Below is a small trained network, with its code and all its weights. Each question gives an input and a target symbol and asks what happens when units are switched off, that is, made to give their printed mean instead of their output.

import numpy as np


def w(rows, s, z=0):
    codes = np.array(rows[::2]) - 128.0
    scale = np.full(codes.shape[1], s)
    scale[-1] = z or s
    return codes * scale


def f(y):
    return np.maximum(y, 0)


def softmax(a):
    e = np.exp(a - a.max(-1, keepdims=True))
    return e / e.sum(-1, keepdims=True)


def log_softmax(a):
    a = a - a.max(-1, keepdims=True)
    return a - np.log(np.exp(a).sum(-1, keepdims=True))


def net(x, mask):
    ids = ['ΓΣΨεζηθλπτ'.index(c) for c in x.split()]
    T = len(ids)
    res = E[ids] + P[:T]
    r = res
    for j in range(2):
        rows = slice(2 * j, 2 * j + 2)
        q, k, v = (r @ M[0][rows].T for M in (Q, K, V))
        z = softmax(np.where(np.tri(T) > 0, q @ k.T / 2**0.5, -1e9)) @ v
        o = O[0][rows]
        res = res + np.where(mask[j], z, o[:, -1]) @ o[:, :-1]
    y = f(res @ A[0][:, :-1].T + A[0][:, -1])
    res = res + np.where(mask[2:6], y, B[0][:, -1]) @ B[0][:, :-1]
    return log_softmax(res[-1] @ U[:, :-1].T + U[:, -1])


Q, K, V, O, A, B = {}, {}, {}, {}, {}, {}
E = w([
[50,123,197,53,226,168],'Γ',
[102,124,184,137,79,176],'Σ',
[195,127,242,84,80,211],'Ψ',
[145,101,128,67,73,110],'ε',
[168,86,245,128,128,60],'ζ',
[98,111,130,104,70,85],'η',
[103,95,106,69,98,135],'θ',
[125,131,148,236,240,130],'λ',
[93,251,108,112,103,80],'π',
[193,180,202,9,105,105],'τ',
],0.02)
P = w([
[19,3,117,13,113,106],'0',
[133,155,119,156,92,190],'1',
[138,147,126,159,87,190],'2',
[126,160,114,145,83,177],'3',
[130,157,121,164,116,172],'4',
[136,170,118,157,124,164],'5',
[132,161,109,159,109,172],'6',
[133,170,119,158,112,169],'7',
[135,158,119,154,123,172],'8',
[138,167,123,152,120,163],'9',
[140,182,115,167,121,148],'10',
[126,145,96,162,120,160],'11',
[163,187,115,160,149,158],'12',
[135,166,121,157,121,168],'13',
],0.0063)
Q[0] = w([
[108,120,145,7,96,112],'head 0',
[187,52,70,105,41,148],'head 0',
[148,4,36,152,73,85],'head 1',
[202,213,210,220,245,143],'head 1',
],0.029)
K[0] = w([
[123,34,107,103,94,83],'head 0',
[66,93,213,31,79,110],'head 0',
[163,7,134,121,39,87],'head 1',
[206,252,124,251,153,104],'head 1',
],0.027)
V[0] = w([
[221,161,152,36,214,111],'head 0',
[216,137,238,139,49,195],'head 0',
[128,180,46,115,151,252],'head 1',
[216,76,7,77,155,110],'head 1',
],0.017)
O[0] = w([
[55,248,157,209,103,140,90],'head 0',
[239,219,212,35,188,38,55],'head 0',
[103,43,85,29,8,76,2],'head 1',
[36,97,202,254,75,188,27],'head 1',
],0.0073,0.0032)
A[0] = w([
[222,64,216,185,183,87,84],'neuron 0',
[150,6,235,214,243,75,152],'neuron 1',
[227,2,48,187,135,230,3],'neuron 2',
[171,154,67,35,145,154,38],'neuron 3',
],0.0094,0.0053)
B[0] = w([
[19,151,120,67,102,118,181],'neuron 0',
[228,42,70,86,80,191,199],'neuron 1',
[108,188,159,189,158,1,204],'neuron 2',
[55,117,133,238,129,186,245],'neuron 3',
],0.01,0.013)
U = w([
[85,74,127,93,240,179,76],'Γ',
[216,101,152,184,113,240,150],'Σ',
[134,152,135,102,160,138,66],'Ψ',
[184,176,118,162,138,161,63],'ε',
[191,98,132,34,112,100,253],'ζ',
[119,104,163,182,126,119,28],'η',
[190,162,90,117,190,179,100],'θ',
[235,118,75,144,214,109,201],'λ',
[147,195,2,121,69,160,65],'π',
[169,124,143,84,115,127,205],'τ',
],0.0051,0.0049)

Each question gives the input, a string of symbols that net reads in full, and the target symbol t.
The units are the heads (2 rows each of Q, K, V and O) and the neurons (one row each of A and B). Each row of codes is followed by its name. A weight is (code - 128) times the scale printed after its matrix; where a second scale follows, it is the last column's (O, A, B and U).
mask holds one flag per unit, heads first, then neurons. A switched-off unit (its flag False) gives its mean, the last column of its rows in O or B, instead of its output. The means were averaged over made-up inputs and are rounded, as every weight is.
A unit's drop is (log p(t) with every unit on - log p(t) with that unit switched off) / (log p(t) with every unit on - log p(t) with every unit switched off).
The circuit of an input: a set's keep is (log p(t) with only the set's units on - log p(t) with every unit switched off) / (log p(t) with every unit on - log p(t) with every unit switched off). Starting from all 6 units, units are removed one at a time, each time the one whose removal leaves the highest keep (on an exact tie, the one counted first), for as long as the keep stays at least 0.8.
units of the circuit, in order: the units of the circuit, biggest drop first
most important unit: the unit with the biggest drop
top k neurons: the k neurons with the biggest drops, biggest first
which heads matter: for each layer, one digit per head in row order, 1 if its drop is at least 0.15 and else 0, layers parted by /
drop of u: that unit's drop, to one decimal
input π Σ ε Γ ε π η, target ζ: most important unit => head 0
input η Ψ ε π Γ ε ε Γ Γ ε ε η, target λ: units of the circuit, in order => [head 0; neuron 2; head 1; neuron 3]
input θ θ θ Ψ ε ε λ λ ε π η, target η: units of the circuit, in order => [head 0; head 1; neuron 2]
input Ψ θ ε ε λ ε Ψ, target Ψ: units of the circuit, in order => [head 0; neuron 3; neuron 0]
input Ψ Σ ε λ, target λ: units of the circuit, in order => [head 0; neuron 2; head 1; neuron 0]
input η ε θ Γ λ ε λ ε, target λ: units of the circuit, in order => [head 0; neuron 2; head 1; neuron 3]
input π Ψ η ε ε ε θ ε θ Ψ ε, target ζ: units of the circuit, in order => [head 1; neuron 3; head 0]
input ζ ε λ ζ Σ ε ε π λ ε ε, target θ: units of the circuit, in order => [head 1; neuron 0; neuron 1]
input θ ε ε π θ ε ζ ε ζ ε τ θ ζ, target ζ: which heads matter => 00
input ζ π ε ε, target θ: which heads matter => 01
input τ Σ ε ε θ, target ε: which heads matter => 11
input Γ θ Γ Σ ε η, target π: units of the circuit, in order => [head 0; head 1]
input θ Γ Γ ε ε Ψ ε θ ζ θ λ Ψ, target η: top 3 neurons => [neuron 2; neuron 1; neuron 3]
input Γ Ψ θ, target π: units of the circuit, in order => [head 0; head 1]
input π π θ θ ε Σ ζ λ θ ζ η, target ζ: units of the circuit, in order => [neuron 3; head 0]
input π λ ε η ε λ ε, target ζ: units of the circuit, in order => [head 0; neuron 3; head 1]
input ε θ ε τ θ, target Σ: top 3 neurons => [neuron 1; neuron 2; neuron 0]
input Ψ π Ψ, target Ψ: units of the circuit, in order => [neuron 3; head 0; neuron 0]
input Ψ Γ θ η λ ε τ ε ε π ε Γ θ η, target Ψ: top 3 neurons => [neuron 3; neuron 0; neuron 1]
input ε ε ζ, target ζ: most important unit => neuron 0
input θ π Σ θ Ψ, target η: most important unit => head 0
input ε λ ε ε, target Σ: top 2 neurons => [neuron 2; neuron 1]
input η ε ε λ Σ τ Σ ε ε θ, target λ: top 3 neurons => [neuron 2; neuron 3; neuron 1]
input θ Ψ λ π λ ε ε η, target η: top 2 neurons => [neuron 2; neuron 1]
input η ε Γ Ψ θ ε, target λ: drop of neuron 2 => 0.6
input π ε λ, target λ: drop of head 0 => 0.4
input Σ ε θ π ε λ ε π λ ε ε ε θ, target Γ: most important unit => neuron 3
input ε ε θ Σ Ψ η, target Σ: drop of neuron 3 => -0.1
input ε ε λ θ η ε ε, target Σ: drop of neuron 1 => 0.2
